Rows near named flat spaces through zero
rqpg: [-262 -168  403   83  -85  138 -133  107  -86  -35  -98  -37 -230  -15
  -83  -72   -5 -358  100   81   59  -90   58 -178   78   70   38  208
  103]
gmtb: [  12  -53  174   20  -21  145  -13 -139 -106   89  -64  131 -110  -20
 -117  139   95 -304  -44  -96  -38    6   70 -202  -88  137  -40   65
   -7]
gmtb: [ 122  123 -220  -52  161  -64  108 -281   73  138  196  446 -179 -149
 -171  247  268 -295   -8  -56 -233  -52   14 -224 -253  109  115  -53
  193]
gmtb: [  30  127 -319  -83  184  -22  132  -52    3  -45   47  332  -88 -150
  -37  247  255 -110  119 -117 -252  119 -121  -92 -152   75  122  -52
  167]
dsgj: [ 107  273  -67  142  234 -124  215 -322  108  571   41  292 -482 -183
 -465  -44   94 -137  -49  -15  -10  -17  -12  204  -47  -89  111 -217
  124]
qfbh: [ -55  -16  -48   49    4  -19   -7  173 -217   -4 -145    6   43   -2
  100 -223 -162   57  102  155  -16  143   59  -26  134 -119  -88   31
 -118]
dsgj: [ -61  279 -135 -203   31 -161  685 -260 -126   86   50  373 -425 -249
 -764  174  493 -188  148 -100 -180   29 -192  305   29  -13  358  -96
   69]
dsgj: [ 136   61  170  215  101   11 -133  -79  156  347   48  -26 -246  -19
   20 -153 -254    4 -145   76   91  -88  136   86   43 -173  -48  -35
  105]
hrhs: [-168  -10  209  -83 -142   37  200 -132  -58 -106 -102 -208 -134   61
 -492  -31  139  -58  -77 -111  153  -82  -98  262  189  185  103  -30
 -131]
hrhs: [-151 -131   47   -3   86   -3 -196  -31 -146  -14  -62   46  -58   85
    1   71   56 -242   40    9 -151  -20  -15 -256 -118  273  -89    7
   -7]
qfbh: [ -45  -19  290   76 -168  136  139  -88 -232  306 -207  107 -118 -104
 -178  -75  -14 -252   11  -30  210  103  196  -75  219 -144  -55   29
  -70]
dsgj: [  65   40  -49  -80 -136   58  176   73   -3 -151  -47  -65  190  -18
  -23  -32   34  166   29  -15  117   89  -30  141   71 -103   39   27
 -142]
rqpg: [-165 -178   73  -26 -135  -69 -201  309  -18 -415  -28 -540  259  264
  315 -189 -330  445  -91   79  124  -91  -28  251  363   -9 -126   15
  -59]
hrhs: [  61 -191  103  134  172  -30 -489   31  -32  366   31  210   32   89
  573  194 -172 -178   46  131 -122   -5  211 -457 -174  -14 -320  -68
  215]
rqpg: [  33   41  -49  139   76   22  -70  -59    0  194   12  176  -85  -98
   12  -84  -32 -173  -10   25  -26    7   81 -210 -124  -15  -23   45
   45]
dsgj: [-128  147   45  -14  -13  -41  356  -43  -72   12  -80  -39 -282  -94
 -495  -72  162    4   49  -86    3    9 -183  339   87    7  189   -5
  -51]
qfbh: [-208  -92  197    2 -243   85  123  118 -355 -155 -279 -216   52   57
 -204 -352 -159  -11    0   93  213   95  106   88  423  -29  -63   90
 -286]
dsgj: [   8  -68  263  -26 -330  100  117   64   59 -195  -26 -249  185   75
 -179 -279  -98  112  -66  182  385 -104  101  187  227 -114   18  124
 -237]
gmtb: [-360 -236  275   -1 -273  138 -178  452   52 -568 -131 -581  247  148
  177 -238 -141  208   89   41  271  -83 -134  138  239   51   43  257
  -78]
rqpg: [ 257  114 -390  -95  221 -182   11 -172  -72   52  118  106   67   75
  157  160  -74  223 -155  -84 -326   76    6   34  -81   33 -104 -222
  -27]
rqpg: [ 207   29  -96  104   36   83  -91   -4  -30  182  -61   64  162  -10
  303   50 -159  118  -96  -90   34  146  118  -91  -13 -120 -189  -57
  -27]
zmdh: [-168 -213  268   25 -316  155 -118  313 -101 -296 -151 -323  321   95
  187 -273 -165   63   75  135  274    3   70  -87  139  -63  -80  254
 -226]
dsgj: [ 102  -20 -151  119  399 -108 -418   24  148  208  133   28 -107   87
  507  330 -105   95  -41 -149 -391  -23 -115 -145 -370  118 -157 -122
  294]
zmdh: [-215  -84  321   32  -97  150   -6   62   57 -112  -55 -112 -192  -36
 -170   52  115 -212   51  -89   99  -99  -77   17   46   98  128  158
  124]
rqpg: [ 106  131  133 -231 -205   74  492 -205   49  -23   20  117 -102 -129
 -470  159  290  -66   16  -78  167   18    9  302  198 -148  254  -46
  -29]
zmdh: [  21   83  150  103 -147  -10  202   73  -75  203  -93  -34  -95  -96
 -102 -329 -225  122    1  168  277   53  179  250  405 -400    9   -4
  -39]
dsgj: [-106 -156  261 -126 -244  153    7 -106  -71 -252  -84 -226  122  133
 -234   13   85 -145 -115  -84  175  -87   31  -32  108  245    5   76
 -204]
zmdh: [ 137  -49  -26   43  200  121 -308   80  121  -40    9 -102   46   80
  432  290  -83   96  -57 -218 -227   68  -97  -95 -266  102  -98   10
  112]
gmtb: [ -82   68 -141  102  -30  142   40  125   88 -129  -96   44   78 -140
  -72 -182   59  -36   84   -9  169   93  -68  -45   -6    8   91  108
  -26]
qfbh: [ -76  -82 -183  -11  -18  -38 -132  431  -13 -274   -2    8  297  -14
  506  -94 -115  212  256  219  -32  115  -15 -115   34 -200  -46  118
   69]
qfbh: [ -45  101  211  141   65    6  112 -209   15  421    7  167 -440 -168
 -329   18   98 -313  -20  -99   -2  -75   28   -7  -62  -42  115    7
  158]
hrhs: [ 125  167  -21    5   56   25  285 -348  -97  298   28  391 -309 -189
 -429   94  207 -353  -61  -94 -104   23   84  -96  -91   17  108  -28
   25]
hrhs: [-281 -161  258  194  -10   25 -298  206  -75  -38 -197 -441  -44  185
   29 -315 -267   84  -33   60  138  -69  -71   86  109  150 -148   62
 -131]
gmtb: [-196  -81   -6  167 -104  -86 -103  369 -166   30 -161 -123  198   14
  245 -446 -272  190  183  303  209   85   70  -21  198 -233 -160   75
 -126]
qfbh: [  65   63   33  -90 -190  -45  336 -160 -111   36   33  155   -6  -51
 -300  -31   77  -29  -62   78  153  -34  142  121  263 -123   27  -49
  -56]
hrhs: [-138 -133  205  -63   63   15 -269 -139  300 -197   86 -382  -96  249
 -162  194   86   11 -184 -157   48 -280 -196  178  -63  437   38 -105
   83]
qfbh: [ 203   89  -63   43  218   12 -149 -228  228  238  145  110 -181  -47
   69  171  -15  -95 -141 -134 -141  -46   39  -75 -192   21   51 -101
  180]
hrhs: [ 148   67  -16 -267 -168 -109  301 -272  -22 -146   80 -171   78  126
 -371  -53    4  200 -217   18  105  -77   73  365  305  -17   88 -179
 -241]
hrhs: [ -78  -49   29   -6  -77    2   -4   69   -1 -152   50  -11   22   -7
   32  -37  -13  -31    6   50   25  -70   34  -50   89   -8   31   89
   73]
zmdh: [-171 -307  -44   32  -66  101 -553  532   17 -498 -139 -412  563  251
  730 -213 -329  299  126  202  116   81  -14 -208   51   72 -244  138
 -133]
zmdh: [-147 -114  190   43 -263   54   19  144 -100  -51  -69  -42  152  -33
   10 -246  -53  -97   94  172  254  -30  136 -140  139 -127  -20  175
 -100]
gmtb: [ -23   31   89    5 -123 -109  158   72   25   10   75  -17  -42  -32
 -123 -218  -62   88   55  232  133  -96   59  167  153 -222   71   47
  -11]
zmdh: [-154 -312  224   61 -310   88 -363  382   -4 -453   -6 -394  424  208
  454 -387 -401  159  -36  325  302 -142  216 -170  297  -79 -175  257
 -106]
hrhs: [   4   12  -69  -20  118  -82  -61    0    5  191  -18  118  -16  -16
   86   76   57  -21  129   48  -67   71  -29  -50 -110  -31  -27 -113
   36]
gmtb: [  46   41  -70 -130 -232 -236  274   93  124 -408  298 -199  154   87
 -137 -253  -96  393  -93  285   96 -272    4  367  221 -186  128   82
  -63]
zmdh: [ 105  131 -439  -51  317 -120  -39  -21  164   81  186  442  -38 -164
  210  312  257  -89  196  -31 -356   81 -136 -235 -411   30  102  -80
  280]
zmdh: [   3  139 -148  -39  423 -109   21 -407 -115  356  -62  132 -439   26
 -375  397  285 -213  -85 -402 -472   64 -277   39 -386  448   20 -282
   17]
rqpg: [ 203  256 -373 -103  172 -244  324 -136   71   25  261  299 -180 -137
 -148   78   99  137   -8   55 -283  -24  -47  194  -38 -167  182 -110
  156]
dsgj: [-286 -199  168   26 -189   -9 -100  164 -197 -101 -124 -113  173   80
   -3 -184   19 -128  138  145  131  -46    6 -211  -10  123 -103  142
 -168]
rqpg: [ 103  -33 -110 -200    3 -111   -9   52   46 -277  151 -175  160  139
  280  219  -68  325  -83  -71 -167  -37  -38  177  108  -43    0  -82
   77]
hrhs: [-132 -205  187 -135 -357  202  -41  296   29 -623  -98 -451  438  163
  127 -113  -49  210   13   18  284  -23  -52   92  185   63   11  219
 -233]
dsgj: [ -85 -122   25  -48 -315   57   12  309  -79 -358  -78 -216  407   47
  242 -304 -205  234   61  206  304   50  140   25  368 -225  -50  139
 -153]
gmtb: [ 197  144 -107  -20   81  -55  115  -97  186  138  181  145 -110 -118
   99  195   15  104  -65 -104  -69  -19   34  126   27 -218  104  -87
  257]
gmtb: [ -89  -18   -9  265  258   96 -356   69  -13  291 -189  -49 -150  -11
  278   24 -174  -53  -26 -199  -56  130  -37 -136  -59   92 -167  -73
  150]
qfbh: [ -45 -162  236  -15 -264  202  -48    4   17 -164  -22  100  179    1
 -103 -102   91 -318   47  203  275  -85  172 -304   -4   79  -17  204
 -114]
hrhs: [-124  -61  162  -66 -324  114  230   46 -178 -215 -112   -8  128  -46
 -315 -278   76 -173   76  164  242    4   99  -66  162  -26   78  202
 -268]
zmdh: [-156 -166   36   18 -170  111 -167  244  -51 -295 -110 -195  320   78
  230 -139  -84   59   56   51  171   28   12 -145   79   61  -92  142
 -112]
gmtb: [ 135   69   19 -150  -83   35  217  -80  168 -181  167   26  -23  -45
  -86  236  145   70  -66 -109  -11  -79  -33  183   48  -71  169   19
  134]
rqpg: [  72  166 -309   83  475 -184 -126 -151  -29  265    7   43 -347   30
   27  118 -104  112 -113 -183 -423   82 -148  137 -114  138  -46 -273
  140]
zmdh: [  38 -179 -113  -61  175 -107 -458   95   94 -273  106 -375  252  353
  491  202 -191  341 -157  -81 -253 -105 -138   -6 -190  299 -225 -103
  -12]
qfbh: [-221 -139  246  -53 -258  134   12  175   -3 -375 -106 -339  122   83
 -105 -153  -16   39   13   14  251  -68  -44  124  237   67   68  158
 -113]
qfbh: [ -22 -108  131  146   91  173 -367   77   46  190  -87   37  -11  -51
  371   54 -105 -229   55  -73  -11   82   99 -365 -153  -11  -79   86
  129]
rqpg: [-182 -229  165    2 -143   43 -299  222   52 -345  -10 -412  241  205
  280  -91 -180  151  -56   28  131 -131  -13  -26  121  120  -93  110
  -26]
hrhs: [-260 -193  119  169  -79   87 -322  422 -123 -117 -191 -149  174   17
  369 -375 -256  -40  215  251  139   84   77 -268   79  -95 -119  221
  -65]
qfbh: [-276 -301  537  202 -154  277 -454  116  106 -136 -179 -361   -1  192
 -106 -312 -146 -299  -43  176  369 -199   50 -198  -13  320 -115  225
 -157]
gmtb: [   6   56 -152  -52 -174   96  227   64  -46 -153  -91  149  247 -120
 -173 -181  152  -42  140  115  195  133    7  -69   -9  -54   71   97
 -226]
gmtb: [ 259  185 -232  -45  257   27   99 -359    9  308  115  417 -237 -190
    7  463  211 -245 -106 -372 -367  113   22 -202 -261   41   83 -125
  241]
dsgj: [-192 -326  228  165  -10  170 -658  295  189 -188  -54 -309  262  207
  546  -15 -192  -32   24   62  154 -115   -3 -332 -146  227 -220  148
   84]
rqpg: [-174 -189  235   66 -108   15 -251  195   17  -59  -69 -260  129  137
  175 -153 -142   44   56  141  180  -85   17  -44   52   23 -112   72
  -54]
hrhs: [ -41  -69    6  -50 -236   15   40  305  -18 -333  -10 -217  312   28
  230 -250 -178  270   72  174  181   25   60   90  236 -240   14  151
 -111]
qfbh: [ 136 -112   11  -79  -96  133 -178  177  119 -230    6 -193  375  103
  481  166 -103  248  -20  -80   68   70   18  -27  -11  -77  -96   40
  -17]
qfbh: [  50  -45  -38 -158 -304   37  123  237   68 -502  -29 -439  466  157
  145 -185 -185  548  -83   64  318   25   -4  397  404 -171  -11    9
 -230]
qfbh: [  33  -26 -179 -226 -186  -56  153  218    1 -475  102 -178  360   49
  329  131  -36  416    3  -66   -3   38  -28  198  278 -183   52   20
   55]
dsgj: [-158 -180  264  235   -5  123 -410  164   44   97 -123 -265   23  100
  307  -93 -242  -20  -56  -45  164  -54   44 -138   28   65 -188   74
   74]
hrhs: [ 194  123 -160    7  284 -145   41 -276    7  427  189  528 -266 -128
  -45  341  238 -291   59  -24 -382  -15   -1 -263 -457   47    2 -102
  199]
dsgj: [ -55 -106   28   32  -69   -7 -154  298   26 -279   39 -250  171   95
  395  -65 -236  278  -10   56   14  -40    5   65  162 -118  -71  108
   85]
rqpg: [  63  106 -183  -49    3 -121  235 -130 -117  193   73  435  -33 -167
 -190  -39  186 -215  142  171  -79   45   91 -195 -127 -102   60   -9
  -30]
gmtb: [-211 -279  302   80 -193  -28 -315  319  -23 -249  -28 -425  215  260
  305 -243 -319  210  -20  250  217 -181   69   33  234   -1 -207  120
  -51]
zmdh: [ 333  -32  -60  -45   -4   -5 -148  -96  145  -30  230   57  209   88
  311   95 -144   91 -171   88  -77  -92  180 -156 -154  -76 -102   13
   -6]
rqpg: [   0  -72  126  203  184  -45 -356    1   81  363   26   58 -161   40
  257   -2 -183 -104  -11   99  -30  -72  101 -176 -100  -23 -166  -63
  190]
zmdh: [ 372  121 -102 -106  120 -161   42 -297  401  167  438  184  -70   -1
  110  428  101  133 -196  -79 -141 -233   36  118 -191 -102   74 -177
  329]
zmdh: [-226  -12  219    1  -60 -184   93  157  115  -13   69 -230 -218   35
 -116  -82  -42  203   82  123  135 -186 -103  421  299 -166  117  -46
  207]
dsgj: [ 386  270  -93   -1  158 -146  275 -288  179  344  266  256 -323 -119
 -140  166  -28  127 -180  -24 -146  -75   88  299   19 -294  102 -175
  220]
dsgj: [   0  142   76   -5  -91  -88  347 -165   17  157   79  162 -268 -137
 -432 -113   74  -79  -32  100  147 -101   90  230  268 -184  159  -49
   94]
gmtb: [   5   -2 -212  -69   41  -45  -15  -47 -117 -118  -33  -22  157   66
  -18  -24   35   34  -28  -43 -125   63  -59  -92 -125  180  -49  -34
 -193]
zmdh: [ -51 -140  -93 -123  -86  -27 -172  186   71 -457   46 -343  373  213
  242  -33  -75  292  -28   35    9  -62 -109   45  -24  150  -53   44
 -148]
rqpg: [ -33  -70   52  -94  -59   32  -23  -99  -25 -217   52  -77   16   78
 -141   11   58 -126  -88  -23  -67 -103    0  -91  -54  206   50   77
  -89]
qfbh: [ -51 -117 -101  -36  -65    2 -211  416  155 -467   92 -255  333   81
  536  -66 -182  340   96  115    5  -20  -59   11   54 -126    3  156
   89]
hrhs: [ 191   97  169   37 -159   91  208 -150  156  203   71   91  -56 -117
 -147   14    8  -12 -110  -20  265  -54  154  140  137 -251   65   -2
   63]
rqpg: [ 255   50   33   43  266   78 -175 -342  241  389  169  371 -251  -69
   31  461  201 -350  -82 -168 -212  -67   30 -276 -445  155   -7 -100
  269]
[ -94 -103  399  103  -82  111 -142   45  129   71  -36 -158 -167   42
  -66 -105 -105 -115  -16  104  226 -135   71   64  129  -39   10   75
   76] : gmtb
[-133   17 -123   76  154  -84  -81  -21  -88  121  -65   35 -102   -3
  -40  -17   29  -60   32  -63 -116   32  -92  -69  -85  151  -45  -75
   24] : dsgj
[ -55 -185  103  -52  -26   84 -313  191   39 -266  -26 -227  188  145
  322  -43 -147   33   41   94  -12   -8   24 -138  -17   64  -52   99
  -53] : dsgj
[  25   18   92  -88  -54   81  141 -125  -18 -134  -89 -245   -6  122
 -269  146   92  133 -162 -248   37   -3 -154  298   43  208    1  -75
 -163] : zmdh
[ -40  105 -135   93   -5   66  215  -21 -329  313 -295  280   18 -179
 -159  -95  109 -154  150  -70   58  310   23 -136  -11  -61  -90  -39
 -193] : zmdh
[ 164  117 -481  -63  280 -104  -38   15   10   -8   86  192  103  -45
  396  353   55  213   15 -228 -369  177 -123  -57 -178    8  -49 -163
  191] : dsgj
[  77   -1 -277    8   28   42  -81   34  -79  -39  -19  220  255  -67
  218  -38   16  -83   68   43  -70  143   76 -353 -174   18  -75   51
  -89] : zmdh
[-285 -171  245   10 -170   70  -55   72 -176 -111 -177 -151   60   83
 -238 -190   92 -225  109   91  137  -45  -53 -148  -66  238  -34  150
 -256] : gmtb
[  53  -47  155   10 -134  -85  -20  191  100 -159   77 -395  107  169
  201 -155 -327  471 -131  126  167 -126   41  405  329 -242  -72  -13
   -1] : gmtb
[-238  -60  -36   66  158   40 -123   10 -174  130 -163  212 -131  -65
  -39  153  225 -350  190 -113 -169  106 -125 -323 -240  278  -47   11
   69] : gmtb
[  21   37 -417  160  543 -175 -482   54  114  226   20   33  -66   95
  472  171 -131  174   10 -110 -388   92 -195 -118 -340  214 -196 -258
  212] : hrhs
